Below are the code and all the weights of a small trained network. Each question names an input and a class and asks about switching units off, where a switched-off unit gives its printed mean instead of its output.

import numpy as np


def w(rows, s, z=0):
    codes = np.array(rows[::2]) - 128.0
    scale = np.full(codes.shape[1], s)
    scale[-1] = z or s
    return codes * scale


def f(y):
    return y / 2 * (1 + np.tanh(0.7978845608 * (y + 0.044715 * y**3)))


def log_softmax(a):
    a = a - a.max(-1, keepdims=True)
    return a - np.log(np.exp(a).sum(-1, keepdims=True))


def net(x, mask):
    res = np.array(x, float).reshape(1, 6) / 4 @ E
    y = f(res @ A[0][:, :-1].T + A[0][:, -1])
    res = res + np.where(mask, y, B[0][:, -1]) @ B[0][:, :-1]
    return log_softmax(res[-1] @ U[:, :-1].T + U[:, -1])


A, B = {}, {}
E = w([
[112,84,2,187],'x0',
[70,139,200,139],'x1',
[181,218,125,90],'x2',
[184,188,90,61],'x3',
[85,115,100,31],'x4',
[199,51,115,92],'x5',
],0.0058)
A[0] = w([
[174,35,68,102,14],'N1',
[183,217,124,60,100],'N2',
[162,110,128,168,20],'N3',
[160,67,69,83,72],'N4',
[188,202,83,72,88],'N5',
[61,130,161,161,76],'N6',
[189,153,247,86,60],'N7',
[121,134,193,132,117],'N8',
[17,134,125,137,199],'N9',
[137,95,112,137,102],'N10',
[182,114,117,213,45],'N11',
[169,207,79,91,93],'N12',
[170,139,170,87,250],'N13',
[155,87,114,161,116],'N14',
[147,138,146,106,121],'N15',
[122,131,161,133,65],'N16',
[157,130,108,254,69],'N17',
[68,106,138,190,190],'N18',
],0.014,0.0017)
B[0] = w([
[149,44,91,48,230],'N1',
[91,238,91,111,238],'N2',
[104,109,103,168,141],'N3',
[117,74,114,35,215],'N4',
[139,228,87,71,231],'N5',
[197,146,187,133,193],'N6',
[11,80,224,149,253],'N7',
[116,94,194,145,174],'N8',
[232,151,188,81,228],'N9',
[140,97,110,133,149],'N10',
[100,123,62,207,190],'N11',
[160,217,91,112,209],'N12',
[45,127,154,90,203],'N13',
[137,87,90,161,169],'N14',
[79,136,131,123,144],'N15',
[121,116,160,146,135],'N16',
[115,138,53,255,232],'N17',
[238,137,156,173,233],'N18',
],0.031,0.006)
U = w([
[65,253,48,63,117],'0',
[23,104,202,136,114],'1',
[127,90,14,238,132],'2',
[153,138,93,61,254],'3',
[49,77,76,52,120],'4',
[224,144,152,154,93],'5',
[143,10,34,42,105],'6',
],0.0047,0.0076)

Each question gives the input, the list of numbers given to net, and the class t.
The units are the neurons (one row each of A and B). Each row of codes is followed by its name. A weight is (code - 128) times the scale printed after its matrix; where a second scale follows, it is the last column's (A, B and U).
mask holds one flag per neuron, in row order. A switched-off neuron (its flag False) gives its mean, the last column of its row in B, instead of its output. The means were averaged over made-up inputs and are rounded, as every weight is.
A unit's drop is (log p(t) with every unit on - log p(t) with that unit switched off) / (log p(t) with every unit on - log p(t) with every unit switched off).
The circuit of an input: a set's keep is (log p(t) with only the set's units on - log p(t) with every unit switched off) / (log p(t) with every unit on - log p(t) with every unit switched off). Starting from the 12 units with the biggest drops (on a tie, the unit counted first), units are removed one at a time, each time the one whose removal leaves the highest keep (on an exact tie, the one counted first), for as long as the keep stays at least 0.8.
units of the circuit, in order: the units of the circuit, biggest drop first
most important unit: the unit with the biggest drop
k most important neurons: the k neurons with the biggest drops, biggest first
drop of u: that unit's drop, to one decimal
input [6,6,0,7,7,6], class 6: most important unit : N1
input [6,-8,2,-3,0,3], class 6: 2 most important neurons : (N1 N4)
input [2,8,7,-6,-4,2], class 5: units of the circuit, in order : (N6 N18)
input [5,8,-3,-2,-7,0], class 2: 2 most important neurons : (N17 N11)
input [-8,4,7,1,1,3], class 1: 2 most important neurons : (N7 N8)
input [7,0,-8,4,-1,-7], class 5: 2 most important neurons : (N9 N18)
input [7,6,-1,-8,5,5], class 5: 4 most important neurons : (N18 N9 N6 N13)
input [-5,-3,5,-2,-5,-7], class 1: 2 most important neurons : (N7 N8)
input [7,-7,5,2,-5,-7], class 2: 4 most important neurons : (N17 N11 N13 N9)
input [-1,-1,-4,1,-1,1], class 6: drop of N6 : 0.1
input [-4,-3,3,5,1,7], class 0: drop of N14 : 0.0
input [-1,3,-7,8,3,-8], class 5: drop of N1 : 0.1
